11.9,-30.3,-29.1,30.5,-24.1,16.2,-28.0,15.0,14.4,-10.1
23.6,16.3,51.5,-7.0,30.3,-28.4,-43.5,-12.9,-36.7,-35.8
22.7,10.0,-13.8,16.1,-34.3,50.2,-56.2,13.7,-32.6,-1.0
17.9,27.7,-8.9,3.9,-33.9,59.0,-47.9,10.2,-44.0,11.4
-2.6,-1.2,3.5,-15.2,-27.3,-30.8,31.2,28.6,32.7,-68.7
Rows and columns are numbered from 0.
The entry at row 0, column 1 is -30.3
Give the entry directly below 3.9.
Answer: -15.2
The entry at row 1, column 0 is 23.6
The entry just left of 15.0: -28.0
Give the entry in row 0 and column 2.
Answer: -29.1
The bottom entry of the column that holds the smallest entry -> -68.7
The entry at row 0, column 0 is 11.9
The entry directly below -56.2 is -47.9
The entry directly below 16.1 is 3.9
The entry just left of -56.2: 50.2
Give the entry in the top-right corner.
Answer: -10.1
The entry directly above -12.9: 15.0
The entry just left of -8.9: 27.7
The entry at row 2, column 0: 22.7
Give the entry just left of the smallest entry.
Answer: 32.7
Give the entry directly below 30.5.
Answer: -7.0
Give the entry directly below 30.3.
Answer: -34.3
Give the entry directly above -28.4.
Answer: 16.2
The entry just left of 11.4 -> -44.0
The entry directly above 30.3 is -24.1
The entry directly above 3.9 is 16.1
Give the entry directly below the largest entry.
Answer: -30.8
The entry directly above 10.0 -> 16.3
The entry just right of -7.0: 30.3
Give the entry just left of 28.6.
Answer: 31.2
Give the entry just right of 16.3.
Answer: 51.5
The entry just left of -32.6: 13.7
The bottom-left entry: -2.6

Questions about the row below.
1) Which number is the 1st entry from the right?
2) Which number is the third entry from the right?
3) Which number is the first entry?
[-15.7  -4.5  10.6   8.2]
1) 8.2
2) -4.5
3) -15.7

B = [[0.03, -0.12, 0.05, 0.09, -0.13, 0.10, -0.08, 0.01, -0.18, -0.15, -0.07, 0.18, -0.12, 0.10], [-0.08, -0.08, -0.11, -0.02, -0.08, -0.01, -0.03, -0.06, 0.09, 0.05, -0.05, 0.00, -0.03, -0.01], [0.02, -0.09, 0.07, 0.07, -0.12, 0.10, -0.05, 0.02, -0.17, -0.13, -0.06, 0.15, -0.12, 0.08], [0.03, -0.12, 0.07, 0.09, -0.14, 0.11, -0.07, 0.02, -0.20, -0.16, -0.07, 0.18, -0.13, 0.10], [-0.04, -0.06, -0.12, -0.11, 0.02, -0.24, -0.13, -0.12, -0.11, -0.12, -0.03, -0.16, -0.01, -0.15], [-0.03, -0.06, -0.12, -0.11, 0.03, -0.25, -0.14, -0.13, -0.13, -0.13, -0.03, -0.15, -0.01, -0.15], [0.04, -0.12, 0.06, 0.10, -0.13, 0.09, -0.08, 0.01, -0.20, -0.16, -0.07, 0.18, -0.12, 0.10], [-0.04, -0.07, -0.03, 0.01, -0.08, 0.04, -0.03, -0.02, -0.02, -0.02, -0.05, 0.04, -0.06, 0.02], [-0.05, 0.02, -0.11, -0.14, 0.08, -0.25, -0.07, -0.10, -0.03, -0.05, 0.00, -0.22, 0.04, -0.18], [-0.04, -0.04, -0.13, -0.12, 0.05, -0.26, -0.12, -0.12, -0.09, -0.10, -0.02, -0.19, 0.01, -0.16], [0.00, -0.08, 0.03, 0.05, -0.10, 0.08, -0.04, 0.01, -0.10, -0.08, -0.06, 0.10, -0.09, 0.06], [-0.01, -0.05, 0.03, 0.03, -0.09, 0.08, -0.02, 0.01, -0.07, -0.05, -0.05, 0.07, -0.08, 0.04]]
The entry just right of -0.22 -> 0.04
The entry just left of the smallest entry -> 0.05

-13.453	-8.368	1.310	-2.504	-17.620	-1.415	-6.450
-14.254	-2.546	-12.226	15.796	-10.451	-4.486	-4.506
-14.254	-4.001	-2.557	-1.197	-18.417	-1.415	-7.423
-19.861	-4.001	-16.094	13.182	-8.061	-2.644	-6.450
-15.055	3.276	-10.292	1.417	-17.620	-1.415	-10.340
-19.060	-2.546	-16.094	14.489	-8.061	-2.030	-6.450
-24.668	-14.190	-6.425	6.646	-12.841	-11.856	-5.478
-10.249	-18.556	16.780	7.953	-19.213	-8.171	8.134
-14.254	-12.734	5.178	-3.812	-17.620	-1.415	-4.506
-15.055	-8.368	-0.624	-2.504	-18.417	-5.715	-5.478
-22.264	-8.368	-14.160	10.567	-9.655	-5.715	-6.450
-23.867	-2.546	-18.027	9.260	-12.044	-3.872	-10.340
-19.060	12.009	-18.027	6.646	-16.027	-0.187	-15.201
The largest entry in the last row -> 12.009
The last entry, reading row by row is -15.201
The third entry on the diagonal from the top-right corner: -18.417
What is the entry directly below -12.841?
A: -19.213
What is the largest entry in the last column?
A: 8.134
What is the entry directly below the largest entry?
A: 5.178
What is the third entry, reading row by row?
A: 1.310
The 1st entry in reading order is -13.453
What is the centre entry?
A: 6.646
The entry just left of the centre entry -> -6.425
What is the second entry on the diagonal from the top-right corner?
A: -4.486
The bottom-left entry is -19.060
The entry just left of 16.780 is -18.556
What is the top-right entry?
A: -6.450
The entry just right of the centre entry is -12.841
What is the second entry on the main diagonal?
A: -2.546
What is the first entry of the largest entry's row?
A: -10.249
The entry directly above -10.292: -16.094
What is the entry just left of -19.213?
A: 7.953
The smallest entry in the first row -> -17.620
The second entry in reading order is -8.368
What is the second largest entry?
A: 15.796
The smallest entry in the first column is -24.668
The bottom entry of the column that holds the largest entry is -18.027
The 4th entry in reading order is -2.504
The entry just right of -12.044 is -3.872
What is the entry just right of -3.872?
A: -10.340
What is the entry directly above the smallest entry?
A: -19.060
What is the entry just right of -0.624?
A: -2.504
The entry just right of the smallest entry -> -14.190
